Below is a small trained network, with its code and all its weights. Each question gives an input and a class and asks what happens when units are switched off, that is, made to give their printed mean instead of their output.

import numpy as np


def w(rows, s, z=0):
    codes = np.array(rows[::2]) - 128.0
    scale = np.full(codes.shape[1], s)
    scale[-1] = z or s
    return codes * scale


def f(y):
    return y / 2 * (1 + np.tanh(0.7978845608 * (y + 0.044715 * y**3)))


def log_softmax(a):
    a = a - a.max(-1, keepdims=True)
    return a - np.log(np.exp(a).sum(-1, keepdims=True))


def net(x, mask):
    res = np.array(x, float).reshape(1, 5) / 4 @ E
    y = f(res @ A[0][:, :-1].T + A[0][:, -1])
    res = res + np.where(mask, y, B[0][:, -1]) @ B[0][:, :-1]
    return log_softmax(res[-1] @ U[:, :-1].T + U[:, -1])


A, B = {}, {}
E = w([
[146,235,68,68],'x0',
[102,111,200,23],'x1',
[253,167,215,152],'x2',
[128,130,127,127],'x3',
[208,45,56,69],'x4',
],0.0043)
A[0] = w([
[132,156,119,102,83],'neuron 1',
[199,50,69,80,116],'neuron 2',
[54,106,78,115,49],'neuron 3',
[41,103,73,112,67],'neuron 4',
[69,111,88,119,54],'neuron 5',
[92,118,219,5,71],'neuron 6',
[57,190,182,169,80],'neuron 7',
[93,116,214,8,83],'neuron 8',
[147,236,75,63,93],'neuron 9',
[211,152,181,136,72],'neuron 10',
[106,122,115,118,6],'neuron 11',
[41,102,71,111,60],'neuron 12',
[140,108,129,96,45],'neuron 13',
[105,127,118,116,53],'neuron 14',
[154,147,47,254,90],'neuron 15',
[155,145,49,246,68],'neuron 16',
[219,153,186,138,61],'neuron 17',
[198,149,172,135,53],'neuron 18',
[179,141,161,134,51],'neuron 19',
[114,34,180,177,85],'neuron 20',
[213,151,182,138,51],'neuron 21',
[109,14,196,182,100],'neuron 22',
[138,182,102,95,73],'neuron 23',
[39,101,70,111,68],'neuron 24',
[129,158,110,105,41],'neuron 25',
[55,192,181,172,93],'neuron 26',
[189,63,76,86,91],'neuron 27',
[126,127,129,126,173],'neuron 28',
[161,93,98,104,91],'neuron 29',
[116,63,164,163,74],'neuron 30',
[134,147,119,115,66],'neuron 31',
[105,153,139,155,116],'neuron 32',
[148,233,75,65,87],'neuron 33',
[206,149,178,137,62],'neuron 34',
[45,103,73,110,64],'neuron 35',
[196,53,71,82,120],'neuron 36',
[52,196,185,174,83],'neuron 37',
[191,146,167,135,50],'neuron 38',
[78,172,167,159,112],'neuron 39',
[83,115,101,118,49],'neuron 40',
[117,49,170,166,93],'neuron 41',
],0.0077,0.0014)
B[0] = w([
[116,142,93,145,122],'neuron 1',
[190,253,160,94,247],'neuron 2',
[137,129,160,226,175],'neuron 3',
[132,126,180,237,203],'neuron 4',
[139,129,149,203,150],'neuron 5',
[254,71,12,164,246],'neuron 6',
[196,230,140,110,211],'neuron 7',
[244,67,24,152,242],'neuron 8',
[45,198,15,176,228],'neuron 9',
[117,117,174,228,195],'neuron 10',
[143,144,116,173,92],'neuron 11',
[131,124,178,241,203],'neuron 12',
[164,156,105,145,109],'neuron 13',
[137,137,121,164,107],'neuron 14',
[238,61,28,132,248],'neuron 15',
[232,76,27,143,228],'neuron 16',
[118,119,180,246,205],'neuron 17',
[122,128,156,217,164],'neuron 18',
[127,133,141,195,134],'neuron 19',
[71,194,31,163,189],'neuron 20',
[124,122,170,239,190],'neuron 21',
[52,214,5,168,227],'neuron 22',
[97,162,73,155,140],'neuron 23',
[130,122,184,241,209],'neuron 24',
[119,156,88,162,109],'neuron 25',
[193,230,150,100,220],'neuron 26',
[181,232,149,115,209],'neuron 27',
[124,122,135,120,147],'neuron 28',
[154,179,137,126,146],'neuron 29',
[95,174,63,158,146],'neuron 30',
[123,145,105,147,110],'neuron 31',
[153,148,129,114,140],'neuron 32',
[49,198,18,175,222],'neuron 33',
[118,124,166,226,181],'neuron 34',
[133,128,177,233,197],'neuron 35',
[186,240,162,92,240],'neuron 36',
[202,243,143,103,227],'neuron 37',
[124,129,151,207,151],'neuron 38',
[165,184,149,104,177],'neuron 39',
[135,133,140,185,126],'neuron 40',
[84,180,53,149,168],'neuron 41',
],0.024,0.0017)
U = w([
[104,88,217,210,100],'0',
[120,114,129,107,247],'1',
[169,191,174,69,73],'2',
[188,29,71,108,78],'3',
[2,146,68,121,82],'4',
[43,40,188,37,118],'5',
],0.0058,0.011)

Each question gives the input, the list of numbers given to net, and the class t.
The units are the neurons (one row each of A and B). Each row of codes is followed by its name. A weight is (code - 128) times the scale printed after its matrix; where a second scale follows, it is the last column's (A, B and U).
mask holds one flag per neuron, in row order. A switched-off neuron (its flag False) gives its mean, the last column of its row in B, instead of its output. The means were averaged over made-up inputs and are rounded, as every weight is.
A unit's drop is (log p(t) with every unit on - log p(t) with that unit switched off) / (log p(t) with every unit on - log p(t) with every unit switched off).
The circuit of an input: a set's keep is (log p(t) with only the set's units on - log p(t) with every unit switched off) / (log p(t) with every unit on - log p(t) with every unit switched off). Starting from the 12 units with the biggest drops (on a tie, the unit counted first), units are removed one at a time, each time the one whose removal leaves the highest keep (on an exact tie, the one counted first), for as long as the keep stays at least 0.8.
units of the circuit, in order: the units of the circuit, biggest drop first
most important unit: the unit with the biggest drop
top k neurons: the k neurons with the biggest drops, biggest first
drop of u: that unit's drop, to one decimal
input [6,-8,-6,0,2], class 3: most important unit	neuron 15
input [4,6,1,-4,-4], class 3: units of the circuit, in order	[neuron 6; neuron 8]
input [-3,5,2,2,0], class 3: units of the circuit, in order	[neuron 6; neuron 8]
input [-8,6,1,5,5], class 4: top 2 neurons	[neuron 22; neuron 20]
input [4,-7,2,4,-8], class 2: top 2 neurons	[neuron 37; neuron 26]
input [-2,3,2,0,7], class 2: units of the circuit, in order	[neuron 2; neuron 36]
input [-3,-6,-2,3,-5], class 3: top 4 neurons	[neuron 15; neuron 16; neuron 2; neuron 36]
input [-7,3,0,4,0], class 4: units of the circuit, in order	[neuron 22; neuron 20]
input [-4,3,-7,-1,-6], class 0: units of the circuit, in order	[neuron 24; neuron 4]
input [-1,-6,2,-5,0], class 3: top 2 neurons	[neuron 15; neuron 16]
input [5,2,2,-4,-4], class 4: units of the circuit, in order	[neuron 9; neuron 33]
input [-6,5,-7,-6,7], class 0: top 4 neurons	[neuron 24; neuron 12; neuron 4; neuron 35]
input [-6,-2,-7,-2,1], class 0: units of the circuit, in order	[neuron 24; neuron 12]
input [-8,-6,-6,2,-5], class 4: units of the circuit, in order	[neuron 22]
input [-5,-3,7,-3,-1], class 0: units of the circuit, in order	[neuron 17; neuron 21]
input [-7,6,5,2,-6], class 4: top 3 neurons	[neuron 22; neuron 20; neuron 41]
input [7,-5,1,1,4], class 4: units of the circuit, in order	[neuron 9; neuron 33]
input [-6,-5,4,1,3], class 4: units of the circuit, in order	[neuron 22; neuron 20]
input [-2,6,-3,4,-7], class 2: top 3 neurons	[neuron 37; neuron 26; neuron 7]
input [4,-8,6,-1,4], class 3: units of the circuit, in order	[neuron 15]
input [2,-8,-8,-6,1], class 0: drop of neuron 15	-0.1
input [0,-8,0,4,4], class 3: drop of neuron 15	0.3
input [4,1,-3,-7,-8], class 2: drop of neuron 37	0.1
